Here is a tiny trained network, its code and every weight. The questions are about switching its units off for an input and a target symbol, where a switched-off unit gives its printed mean instead of its output.

import numpy as np


def w(rows, s, z=0):
    codes = np.array(rows[::2]) - 128.0
    scale = np.full(codes.shape[1], s)
    scale[-1] = z or s
    return codes * scale


def f(y):
    return np.maximum(y, 0)


def softmax(a):
    e = np.exp(a - a.max(-1, keepdims=True))
    return e / e.sum(-1, keepdims=True)


def log_softmax(a):
    a = a - a.max(-1, keepdims=True)
    return a - np.log(np.exp(a).sum(-1, keepdims=True))


def net(x, mask):
    ids = ['ΞΣΦΩδεηθλμπτ'.index(c) for c in x.split()]
    T = len(ids)
    res = E[ids] + P[:T]
    u = 0
    for l in range(2):
        r = res
        for j in range(3):
            rows = slice(3 * j, 3 * j + 3)
            q, k, v = (r @ M[l][rows].T for M in (Q, K, V))
            z = softmax(np.where(np.tri(T) > 0, q @ k.T / 3**0.5, -1e9)) @ v
            o = O[l][rows]
            res = res + np.where(mask[u + j], z, o[:, -1]) @ o[:, :-1]
        u += 3
        y = f(res @ A[l][:, :-1].T + A[l][:, -1])
        res = res + np.where(mask[u : u + 8], y, B[l][:, -1]) @ B[l][:, :-1]
        u += 8
    return log_softmax(res[-1] @ U[:, :-1].T + U[:, -1])


Q, K, V, O, A, B = {}, {}, {}, {}, {}, {}
E = w([
[61,149,61,132,134],'Ξ',
[239,96,176,87,103],'Σ',
[107,74,218,102,120],'Φ',
[158,100,18,146,130],'Ω',
[139,112,224,110,114],'δ',
[54,191,80,139,147],'ε',
[159,178,216,49,101],'η',
[82,141,248,103,124],'θ',
[130,137,18,116,118],'λ',
[88,104,40,132,132],'μ',
[177,197,37,140,126],'π',
[196,130,200,64,108],'τ',
],0.011)
P = w([
[130,130,152,137,182],'0',
[119,107,117,67,82],'1',
[92,94,90,33,121],'2',
[152,156,137,199,144],'3',
[80,114,108,97,23],'4',
[114,103,114,78,206],'5',
[137,159,146,212,77],'6',
[62,87,84,31,18],'7',
[161,141,132,153,226],'8',
[113,149,144,214,10],'9',
[116,168,123,12,149],'10',
[191,14,97,172,138],'11',
],0.013)
Q[0] = w([
[129,131,95,108,118],'0.h1',
[141,124,132,158,147],'0.h1',
[140,136,148,94,127],'0.h1',
[126,120,149,119,130],'0.h2',
[115,92,126,121,138],'0.h2',
[137,147,116,111,117],'0.h2',
[140,120,94,188,253],'0.h3',
[141,132,138,47,145],'0.h3',
[124,133,125,192,108],'0.h3',
],0.022)
K[0] = w([
[140,139,151,160,172],'0.h1',
[121,127,136,135,91],'0.h1',
[119,140,131,97,157],'0.h1',
[147,92,116,106,137],'0.h2',
[155,137,130,129,180],'0.h2',
[91,170,137,95,110],'0.h2',
[138,154,148,230,19],'0.h3',
[151,148,148,161,247],'0.h3',
[83,115,113,80,1],'0.h3',
],0.018)
V[0] = w([
[112,148,102,49,83],'0.h1',
[161,166,155,198,157],'0.h1',
[150,91,115,144,82],'0.h1',
[192,72,132,138,169],'0.h2',
[142,128,158,189,144],'0.h2',
[143,109,132,148,170],'0.h2',
[126,242,101,94,142],'0.h3',
[94,6,92,162,120],'0.h3',
[240,133,77,147,109],'0.h3',
],0.013)
O[0] = w([
[155,27,73,62,37,241],'0.h1',
[84,174,148,228,186,55],'0.h1',
[123,181,98,110,83,94],'0.h1',
[143,215,168,105,100,64],'0.h2',
[69,201,155,161,161,4],'0.h2',
[139,183,159,116,139,59],'0.h2',
[147,52,157,169,60,215],'0.h3',
[195,195,103,7,179,38],'0.h3',
[113,222,115,133,2,121],'0.h3',
],0.0087,0.0039)
A[0] = w([
[121,241,45,68,210,118],'0.n1',
[149,100,216,139,2,103],'0.n2',
[170,140,218,20,140,186],'0.n3',
[39,82,104,100,102,254],'0.n4',
[100,86,87,198,199,141],'0.n5',
[126,70,71,50,68,63],'0.n6',
[52,128,38,212,94,93],'0.n7',
[183,144,105,127,148,224],'0.n8',
],0.0083,0.0062)
B[0] = w([
[182,255,177,40,187,153],'0.n1',
[178,95,160,84,200,244],'0.n2',
[205,48,178,201,112,190],'0.n3',
[222,120,84,139,105,251],'0.n4',
[96,81,80,108,236,167],'0.n5',
[81,195,180,176,162,252],'0.n6',
[221,233,89,175,170,173],'0.n7',
[72,96,119,78,90,168],'0.n8',
],0.0092,0.013)
Q[1] = w([
[184,131,253,140,136],'1.h1',
[53,112,152,91,118],'1.h1',
[186,65,201,149,130],'1.h1',
[151,119,211,191,186],'1.h2',
[104,181,64,152,140],'1.h2',
[83,203,42,154,25],'1.h2',
[151,124,154,94,194],'1.h3',
[246,75,194,81,92],'1.h3',
[58,116,198,136,153],'1.h3',
],0.0076)
K[1] = w([
[127,169,253,138,166],'1.h1',
[219,108,118,63,132],'1.h1',
[129,156,209,186,204],'1.h1',
[122,153,224,231,118],'1.h2',
[206,68,56,75,23],'1.h2',
[162,143,26,117,50],'1.h2',
[102,59,148,167,79],'1.h3',
[246,51,89,97,13],'1.h3',
[147,96,198,82,127],'1.h3',
],0.0064)
V[1] = w([
[196,81,86,139,69],'1.h1',
[95,154,78,152,189],'1.h1',
[191,173,143,1,139],'1.h1',
[139,87,9,65,183],'1.h2',
[87,173,103,230,86],'1.h2',
[70,91,216,145,218],'1.h2',
[160,165,104,140,63],'1.h3',
[152,67,100,222,79],'1.h3',
[191,132,51,65,102],'1.h3',
],0.008)
O[1] = w([
[141,29,160,128,35,135],'1.h1',
[53,143,123,137,157,188],'1.h1',
[153,215,143,38,53,129],'1.h1',
[55,157,254,132,67,153],'1.h2',
[133,158,15,177,51,29],'1.h2',
[109,95,132,182,226,240],'1.h2',
[70,96,157,135,206,113],'1.h3',
[141,211,163,93,175,254],'1.h3',
[42,162,151,217,179,199],'1.h3',
],0.0072,0.0096)
A[1] = w([
[159,12,160,82,141,156],'1.n1',
[2,198,178,206,173,214],'1.n2',
[145,119,48,204,197,29],'1.n3',
[107,48,127,182,43,253],'1.n4',
[101,89,226,114,121,156],'1.n5',
[162,94,159,135,196,51],'1.n6',
[170,163,75,84,86,224],'1.n7',
[152,75,211,157,75,148],'1.n8',
],0.0078,0.0076)
B[1] = w([
[82,231,38,141,116,251],'1.n1',
[200,88,65,19,89,200],'1.n2',
[133,138,241,145,47,200],'1.n3',
[177,3,217,168,72,158],'1.n4',
[107,63,69,58,148,205],'1.n5',
[53,169,155,163,63,241],'1.n6',
[82,20,107,131,142,176],'1.n7',
[93,178,55,152,83,191],'1.n8',
],0.0069,0.02)
U = w([
[39,182,68,183,150,201],'Ξ',
[186,104,19,124,208,252],'Σ',
[111,170,27,135,80,52],'Φ',
[196,53,113,158,119,160],'Ω',
[97,46,64,99,151,106],'δ',
[192,244,103,189,121,146],'ε',
[80,100,197,134,44,72],'η',
[78,226,167,122,88,67],'θ',
[181,94,176,85,138,113],'λ',
[105,36,193,132,157,128],'μ',
[146,160,254,182,129,160],'π',
[130,167,116,124,209,71],'τ',
],0.0083,0.0033)

Each question gives the input, a string of symbols that net reads in full, and the target symbol t.
The units are the heads (3 rows each of Q, K, V and O) and the neurons (one row each of A and B). Each row of codes is followed by its name. A weight is (code - 128) times the scale printed after its matrix; where a second scale follows, it is the last column's (O, A, B and U).
mask holds one flag per unit, layer by layer, with each layer's heads first. A switched-off unit (its flag False) gives its mean, the last column of its rows in O or B, instead of its output. The means were averaged over made-up inputs and are rounded, as every weight is.
A unit's drop is (log p(t) with every unit on - log p(t) with that unit switched off) / (log p(t) with every unit on - log p(t) with every unit switched off).
The circuit of an input: a set's keep is (log p(t) with only the set's units on - log p(t) with every unit switched off) / (log p(t) with every unit on - log p(t) with every unit switched off). Starting from the 12 units with the biggest drops (on a tie, the unit counted first), units are removed one at a time, each time the one whose removal leaves the highest keep (on an exact tie, the one counted first), for as long as the keep stays at least 0.8.
units of the circuit, in order: the units of the circuit, biggest drop first
most important unit: the unit with the biggest drop
k most important neurons: the k neurons with the biggest drops, biggest first
k most important neurons of layer l: the k neurons of layer l with the biggest drops, biggest first
which heads matter: for each layer, one digit per head in row order, 1 if its drop is at least 0.15 and else 0, layers parted by /
input π Ξ Σ Ξ ε λ Σ Σ η η η Ω, target π: which heads matter	001 / 000
input Σ Ω θ η Ξ η ε η, target Σ: units of the circuit, in order	1.h2, 0.h2, 0.h1
input Ξ Σ π ε Σ η δ Σ μ τ π, target λ: 2 most important neurons	0.n1, 1.n1
input δ δ Ξ Ω π λ τ δ ε, target Ω: which heads matter	101 / 001
input Σ ε η π ε η τ Σ τ η Ξ, target Ω: 2 most important neurons	1.n1, 0.n6
input π θ Φ ε θ θ η Ω τ, target Ω: 2 most important neurons	0.n4, 1.n4
input Σ Σ δ, target Σ: most important unit	1.h2
input π τ τ π Ω π δ τ δ, target Ω: which heads matter	101 / 010
input π ε η τ Ω λ, target Ω: 4 most important neurons	0.n6, 1.n1, 0.n2, 1.n6
input τ η Ξ, target Ω: 2 most important neurons	1.n1, 0.n2
input θ δ Σ Ω η Σ Ω Ω Ω Σ, target μ: which heads matter	111 / 110
input Ω τ λ τ η π ε, target π: units of the circuit, in order	0.h3, 1.n3, 0.n7, 1.n1
input δ λ μ η Ω Ξ Σ Φ π, target Φ: 4 most important neurons of layer 0	0.n2, 0.n6, 0.n7, 0.n3
input δ ε μ Σ ε Φ λ Ξ, target τ: most important unit	0.h3
input δ η Ξ π Φ λ Ω, target τ: which heads matter	001 / 000
input Ω λ μ, target θ: units of the circuit, in order	0.h3, 1.h2
input Ξ ε λ μ η ε, target λ: which heads matter	001 / 010
input Σ Ξ Ξ π Ξ μ Ω δ Ξ μ ε Σ, target Σ: units of the circuit, in order	1.h2, 0.h1, 0.h2
input π π η λ η, target Ω: which heads matter	101 / 010
input Ω π δ Φ Ω, target Σ: units of the circuit, in order	0.h3
input δ μ π π, target λ: 2 most important neurons	1.n1, 0.n2
input ε λ π λ π τ Ω, target ε: units of the circuit, in order	0.n7, 0.h3
input η Ξ λ θ δ Ξ π η Σ Σ, target Ξ: which heads matter	101 / 010
input π θ Ξ Ξ δ, target Ω: which heads matter	111 / 010
input ε π τ η τ Σ, target δ: which heads matter	101 / 110
input θ τ η λ Ξ Σ ε, target δ: which heads matter	001 / 110
input Ω δ π π η η λ, target π: most important neuron of layer 0	0.n7
input Ω τ η ε η η η τ η τ, target λ: which heads matter	111 / 100
input Ω η Φ λ η, target λ: 2 most important neurons of layer 1	1.n1, 1.n6
